Below is a small trained network, with its code and all its weights. Each question gives an input and a target symbol and asks what happens when units are switched off, that is, made to give their printed mean instead of their output.

import numpy as np


def w(rows, s, z=0):
    codes = np.array(rows[::2]) - 128.0
    scale = np.full(codes.shape[1], s)
    scale[-1] = z or s
    return codes * scale


def f(y):
    return y / 2 * (1 + np.tanh(0.7978845608 * (y + 0.044715 * y**3)))


def softmax(a):
    e = np.exp(a - a.max(-1, keepdims=True))
    return e / e.sum(-1, keepdims=True)


def log_softmax(a):
    a = a - a.max(-1, keepdims=True)
    return a - np.log(np.exp(a).sum(-1, keepdims=True))


def net(x, mask):
    ids = ['βγδζθμπ'.index(c) for c in x.split()]
    T = len(ids)
    res = E[ids] + P[:T]
    r = res
    for j in range(2):
        rows = slice(2 * j, 2 * j + 2)
        q, k, v = (r @ M[0][rows].T for M in (Q, K, V))
        z = softmax(np.where(np.tri(T) > 0, q @ k.T / 2**0.5, -1e9)) @ v
        o = O[0][rows]
        res = res + np.where(mask[j], z, o[:, -1]) @ o[:, :-1]
    y = f(res @ A[0][:, :-1].T + A[0][:, -1])
    res = res + np.where(mask[2:6], y, B[0][:, -1]) @ B[0][:, :-1]
    return log_softmax(res[-1] @ U[:, :-1].T + U[:, -1])


Q, K, V, O, A, B = {}, {}, {}, {}, {}, {}
E = w([
[103,60,189,72,78,166,109,128,105,126,182,125],'β',
[141,110,9,63,192,150,49,216,173,97,149,157],'γ',
[96,66,203,107,125,101,106,160,69,147,129,108],'δ',
[139,140,231,78,164,87,6,196,165,103,114,197],'ζ',
[177,138,179,92,55,129,117,159,90,134,190,24],'θ',
[100,126,118,37,115,62,207,140,200,76,105,112],'μ',
[95,162,159,164,22,169,149,199,220,108,237,139],'π',
],0.02)
P = w([
[91,2,94,200,96,210,115,76,160,238,39,48],'0',
[45,85,157,194,90,134,91,52,118,204,114,90],'1',
[126,41,159,201,131,100,128,58,178,207,162,57],'2',
[121,70,154,168,113,108,156,88,139,187,167,91],'3',
[99,107,101,114,31,120,136,128,127,181,130,131],'4',
[127,84,139,109,79,144,154,126,123,158,157,153],'5',
[176,89,140,159,103,94,156,139,103,115,167,128],'6',
[164,101,136,127,92,114,148,155,123,95,159,122],'7',
[158,81,152,97,95,134,150,159,146,79,159,143],'8',
[163,108,117,58,30,135,146,188,145,100,127,184],'9',
[189,98,135,97,63,106,162,209,134,71,128,177],'10',
[190,104,147,100,97,113,156,207,150,26,152,140],'11',
[218,104,178,145,135,99,168,218,174,55,171,91],'12',
],0.0087)
Q[0] = w([
[123,209,74,180,227,89,90,58,199,119,35,223],'head 0',
[137,112,46,88,235,71,124,146,201,130,90,145],'head 0',
[134,58,255,112,28,88,52,205,110,106,202,86],'head 1',
[115,155,192,146,85,96,154,124,177,76,121,133],'head 1',
],0.0087)
K[0] = w([
[83,84,144,191,92,185,111,89,72,248,149,62],'head 0',
[69,126,122,215,95,127,147,127,156,156,154,120],'head 0',
[114,192,128,172,123,120,168,226,218,80,196,209],'head 1',
[134,110,162,153,104,127,174,136,122,79,99,103],'head 1',
],0.011)
V[0] = w([
[162,134,78,181,107,221,88,105,130,63,248,147],'head 0',
[171,163,193,226,138,252,81,200,164,148,152,192],'head 0',
[129,17,94,253,12,210,126,54,116,118,142,176],'head 1',
[193,147,225,13,78,54,134,109,53,116,133,81],'head 1',
],0.0057)
O[0] = w([
[115,139,3,114,111,152,159,89,110,138,136,145,135],'head 0',
[105,128,80,123,93,99,45,180,166,159,137,173,239],'head 0',
[37,188,158,127,173,120,178,153,108,163,114,116,254],'head 1',
[125,59,123,180,32,129,83,84,149,142,145,95,68],'head 1',
],0.013,0.0034)
A[0] = w([
[131,215,69,172,37,111,195,24,201,175,121,5,59],'neuron 0',
[98,22,105,191,40,149,106,115,195,2,181,130,255],'neuron 1',
[105,105,11,173,163,116,115,52,170,161,64,148,45],'neuron 2',
[174,4,226,153,76,72,100,68,94,177,124,121,44],'neuron 3',
],0.0063,0.0065)
B[0] = w([
[176,168,121,145,132,250,132,159,104,134,109,194,151],'neuron 0',
[134,157,139,67,179,106,151,94,103,192,107,142,253],'neuron 1',
[65,102,140,169,162,116,213,95,153,136,122,91,141],'neuron 2',
[151,101,116,143,57,104,107,126,163,94,106,94,222],'neuron 3',
],0.011,0.015)
U = w([
[86,139,177,172,174,96,156,46,148,193,155,144,254],'β',
[209,109,124,57,188,126,157,198,69,88,197,132,213],'γ',
[121,100,125,212,130,69,131,125,102,105,80,95,100],'δ',
[171,118,166,132,109,59,59,150,120,110,206,167,110],'ζ',
[198,151,138,177,158,148,123,120,86,169,103,114,61],'θ',
[153,121,135,119,106,99,204,113,161,2,94,95,132],'μ',
[153,144,137,162,133,113,128,94,138,102,163,129,53],'π',
],0.0067,0.0048)

Each question gives the input, a string of symbols that net reads in full, and the target symbol t.
The units are the heads (2 rows each of Q, K, V and O) and the neurons (one row each of A and B). Each row of codes is followed by its name. A weight is (code - 128) times the scale printed after its matrix; where a second scale follows, it is the last column's (O, A, B and U).
mask holds one flag per unit, heads first, then neurons. A switched-off unit (its flag False) gives its mean, the last column of its rows in O or B, instead of its output. The means were averaged over made-up inputs and are rounded, as every weight is.
A unit's drop is (log p(t) with every unit on - log p(t) with that unit switched off) / (log p(t) with every unit on - log p(t) with every unit switched off).
The circuit of an input: a set's keep is (log p(t) with only the set's units on - log p(t) with every unit switched off) / (log p(t) with every unit on - log p(t) with every unit switched off). Starting from all 6 units, units are removed one at a time, each time the one whose removal leaves the highest keep (on an exact tie, the one counted first), for as long as the keep stays at least 0.8.
units of the circuit, in order: the units of the circuit, biggest drop first
unit that matters most: the unit with the biggest drop
top k neurons: the k neurons with the biggest drops, biggest first
which heads matter: for each layer, one digit per head in row order, 1 if its drop is at least 0.15 and else 0, layers parted by /
drop of u: that unit's drop, to one decimal
input θ θ β π ζ θ ζ γ μ, target β: top 3 neurons : neuron 3; neuron 2; neuron 1
input ζ β π γ δ β γ π, target γ: units of the circuit, in order : head 0; neuron 0; neuron 3
input δ δ μ θ, target μ: units of the circuit, in order : head 0; neuron 3
input θ θ θ δ, target δ: units of the circuit, in order : neuron 3; head 1
input μ θ θ ζ π θ γ θ θ β μ μ, target γ: unit that matters most : neuron 1
input π ζ ζ β ζ, target γ: which heads matter : 01
input γ π γ γ π, target γ: which heads matter : 10
input θ θ θ θ δ β β, target β: which heads matter : 01
input θ θ ζ ζ ζ π θ μ, target β: top 2 neurons : neuron 2; neuron 3
input θ δ ζ π ζ μ π θ β, target μ: top 2 neurons : neuron 1; neuron 0
input ζ δ δ β, target ζ: units of the circuit, in order : head 0; head 1
input θ π θ ζ θ γ ζ π ζ θ ζ θ, target ζ: which heads matter : 10
input β β δ μ ζ θ ζ θ δ γ μ θ β, target μ: which heads matter : 10
input γ θ ζ θ ζ θ γ θ β γ ζ θ δ, target ζ: units of the circuit, in order : head 1
input β γ θ β, target γ: drop of neuron 3 : 0.1
input γ θ δ θ, target γ: drop of head 1 : 0.4
input θ θ δ θ μ θ ζ ζ θ ζ π θ γ, target β: drop of neuron 1 : 0.3
input θ μ θ θ β π θ μ θ γ β μ, target γ: drop of neuron 0 : 0.2
